Here is a tiny trained network, its code and every weight. The questions are about switching its units off for an input and a class, where a switched-off unit gives its printed mean instead of its output.

import numpy as np


def w(rows, s, z=0):
    codes = np.array(rows[::2]) - 128.0
    scale = np.full(codes.shape[1], s)
    scale[-1] = z or s
    return codes * scale


def norm(h):
    return h / np.sqrt((h * h).mean(-1, keepdims=True) + 1e-5)


def f(y):
    return np.maximum(y, 0)


def log_softmax(a):
    a = a - a.max(-1, keepdims=True)
    return a - np.log(np.exp(a).sum(-1, keepdims=True))


def net(x, mask):
    res = np.array(x, float).reshape(1, 6) / 4 @ E
    u = 0
    for l in range(2):
        y = f(norm(res) @ A[l][:, :-1].T + A[l][:, -1])
        res = res + np.where(mask[u : u + 15], y, B[l][:, -1]) @ B[l][:, :-1]
        u += 15
    return log_softmax(norm(res)[-1] @ U[:, :-1].T + U[:, -1])


A, B = {}, {}
E = w([
[128,127,127,127,128,128],'x0',
[158,203,117,190,156,70],'x1',
[78,182,103,41,129,78],'x2',
[175,170,142,92,180,204],'x3',
[67,128,62,152,166,165],'x4',
[80,87,219,119,254,66],'x5',
],0.0089)
A[0] = w([
[60,161,15,175,124,201,73],'0.n1',
[214,207,101,77,147,234,57],'0.n2',
[149,195,103,175,123,103,40],'0.n3',
[164,112,119,189,92,171,143],'0.n4',
[240,149,178,75,12,92,124],'0.n5',
[192,100,121,219,99,176,91],'0.n6',
[175,225,104,198,112,92,60],'0.n7',
[159,175,97,129,56,163,2],'0.n8',
[112,220,78,39,84,106,88],'0.n9',
[155,113,140,165,117,172,75],'0.n10',
[152,128,133,102,159,146,93],'0.n11',
[118,131,125,102,154,113,112],'0.n12',
[117,180,84,68,81,117,128],'0.n13',
[117,51,123,48,44,199,69],'0.n14',
[99,75,65,177,6,51,104],'0.n15',
],0.018,0.0054)
B[0] = w([
[83,98,98,252,184,164,222],'0.n1',
[117,240,217,106,125,136,227],'0.n2',
[140,141,85,82,166,119,171],'0.n3',
[181,85,125,137,74,90,203],'0.n4',
[65,101,94,246,179,172,238],'0.n5',
[65,74,134,71,76,70,215],'0.n6',
[125,153,46,56,166,149,204],'0.n7',
[252,129,123,175,104,129,196],'0.n8',
[63,58,137,77,57,76,222],'0.n9',
[94,106,131,108,87,114,164],'0.n10',
[102,159,141,141,123,118,151],'0.n11',
[129,98,157,141,144,119,157],'0.n12',
[194,80,142,137,92,88,206],'0.n13',
[136,162,36,59,179,115,229],'0.n14',
[129,235,215,106,120,141,247],'0.n15',
],0.033,0.012)
A[1] = w([
[246,98,119,152,66,170,42],'1.n1',
[160,73,145,102,87,123,80],'1.n2',
[250,40,194,133,215,130,83],'1.n3',
[154,162,207,112,119,143,88],'1.n4',
[111,76,146,108,74,157,38],'1.n5',
[167,131,50,71,178,119,47],'1.n6',
[150,231,222,85,110,188,71],'1.n7',
[149,100,200,143,186,134,104],'1.n8',
[183,133,42,27,171,157,2],'1.n9',
[149,127,131,140,129,167,113],'1.n10',
[111,75,125,235,190,200,65],'1.n11',
[145,125,64,104,150,105,84],'1.n12',
[163,187,124,164,180,197,191],'1.n13',
[154,113,145,140,137,163,115],'1.n14',
[130,27,146,81,26,107,14],'1.n15',
],0.02,0.0039)
B[1] = w([
[233,162,80,175,165,46,148],'1.n1',
[96,74,124,125,69,127,161],'1.n2',
[248,154,38,160,93,93,160],'1.n3',
[85,196,132,144,87,171,191],'1.n4',
[135,100,153,73,151,59,162],'1.n5',
[107,171,95,82,163,185,226],'1.n6',
[125,207,253,158,91,132,254],'1.n7',
[164,165,71,138,65,112,188],'1.n8',
[116,149,43,54,194,206,230],'1.n9',
[108,136,127,117,116,120,131],'1.n10',
[79,80,120,213,172,181,216],'1.n11',
[149,135,164,110,167,202,203],'1.n12',
[111,62,152,61,101,79,224],'1.n13',
[118,122,126,122,111,109,131],'1.n14',
[149,34,161,36,112,100,242],'1.n15',
],0.034,0.0086)
U = w([
[84,237,219,139,61,108,118],'0',
[117,173,61,44,174,185,125],'1',
[114,26,144,72,53,68,121],'2',
[247,159,62,203,83,89,116],'3',
[42,80,128,242,168,148,108],'4',
[130,133,141,133,109,141,249],'5',
[155,95,184,141,128,168,95],'6',
[253,77,226,149,179,199,53],'7',
],0.014,0.018)

Each question gives the input, the list of numbers given to net, and the class t.
The units are the neurons (one row each of A and B). Each row of codes is followed by its name. A weight is (code - 128) times the scale printed after its matrix; where a second scale follows, it is the last column's (A, B and U).
mask holds one flag per neuron, layer by layer. A switched-off neuron (its flag False) gives its mean, the last column of its row in B, instead of its output. The means were averaged over made-up inputs and are rounded, as every weight is.
A unit's drop is (log p(t) with every unit on - log p(t) with that unit switched off) / (log p(t) with every unit on - log p(t) with every unit switched off).
The circuit of an input: a set's keep is (log p(t) with only the set's units on - log p(t) with every unit switched off) / (log p(t) with every unit on - log p(t) with every unit switched off). Starting from the 12 units with the biggest drops (on a tie, the unit counted first), units are removed one at a time, each time the one whose removal leaves the highest keep (on an exact tie, the one counted first), for as long as the keep stays at least 0.8.
circuit, biggest first: the units of the circuit, biggest drop first
most important unit: the unit with the biggest drop
k most important neurons: the k neurons with the biggest drops, biggest first
top k neurons in layer l: the k neurons of layer l with the biggest drops, biggest first
input [-3,-7,-1,-6,-2,2], class 1: most important unit -> 0.n14
input [-6,4,-7,3,-5,-8], class 3: circuit, biggest first -> [0.n4; 1.n1]
input [2,3,-7,-3,8,6], class 4: 2 most important neurons -> [0.n9; 0.n13]
input [-7,-7,-7,-2,-3,-6], class 1: 2 most important neurons -> [0.n14; 0.n9]
input [-2,-6,-3,-6,3,-1], class 0: 2 most important neurons -> [0.n15; 1.n7]
input [-4,-8,7,-5,-3,-6], class 1: top 2 neurons in layer 0 -> [0.n14; 0.n2]
input [-5,7,-6,-3,3,-5], class 1: 2 most important neurons -> [0.n7; 0.n3]
input [3,-4,-3,-8,6,7], class 0: 2 most important neurons -> [0.n5; 0.n1]
input [4,0,-5,5,1,-3], class 0: 2 most important neurons -> [0.n2; 0.n9]
input [-2,-7,-8,5,-2,-8], class 2: top 3 neurons in layer 0 -> [0.n10; 0.n7; 0.n4]
input [0,-8,-7,8,-1,1], class 0: 4 most important neurons -> [0.n2; 0.n7; 1.n7; 0.n9]
input [-1,1,-1,7,8,-6], class 4: 2 most important neurons -> [0.n1; 0.n15]
input [-6,-7,8,-7,-4,2], class 2: 4 most important neurons -> [0.n9; 0.n2; 0.n7; 0.n13]
input [-3,-2,-2,-3,-1,-8], class 3: circuit, biggest first -> [0.n8]
input [4,4,-8,5,0,-7], class 2: 3 most important neurons -> [0.n6; 0.n4; 0.n15]
input [-3,-6,6,4,8,-7], class 4: 4 most important neurons -> [0.n1; 0.n6; 0.n7; 0.n15]
input [5,-2,4,2,3,-8], class 3: 2 most important neurons -> [0.n13; 0.n8]
input [1,8,6,-3,2,7], class 1: top 4 neurons in layer 0 -> [0.n15; 0.n2; 0.n5; 0.n1]
input [-7,-4,-4,-3,2,-7], class 3: top 2 neurons in layer 0 -> [0.n4; 0.n8]
input [4,4,6,-7,3,-6], class 0: top 3 neurons in layer 0 -> [0.n15; 0.n6; 0.n4]
input [1,-6,1,-3,-2,-1], class 1: circuit, biggest first -> [0.n14]
input [-7,-8,-6,-2,0,-7], class 1: top 2 neurons in layer 0 -> [0.n14; 0.n9]
input [4,-7,2,6,7,-8], class 3: top 2 neurons in layer 0 -> [0.n13; 0.n8]
input [-2,0,-7,-5,0,-5], class 2: top 2 neurons in layer 0 -> [0.n4; 0.n6]
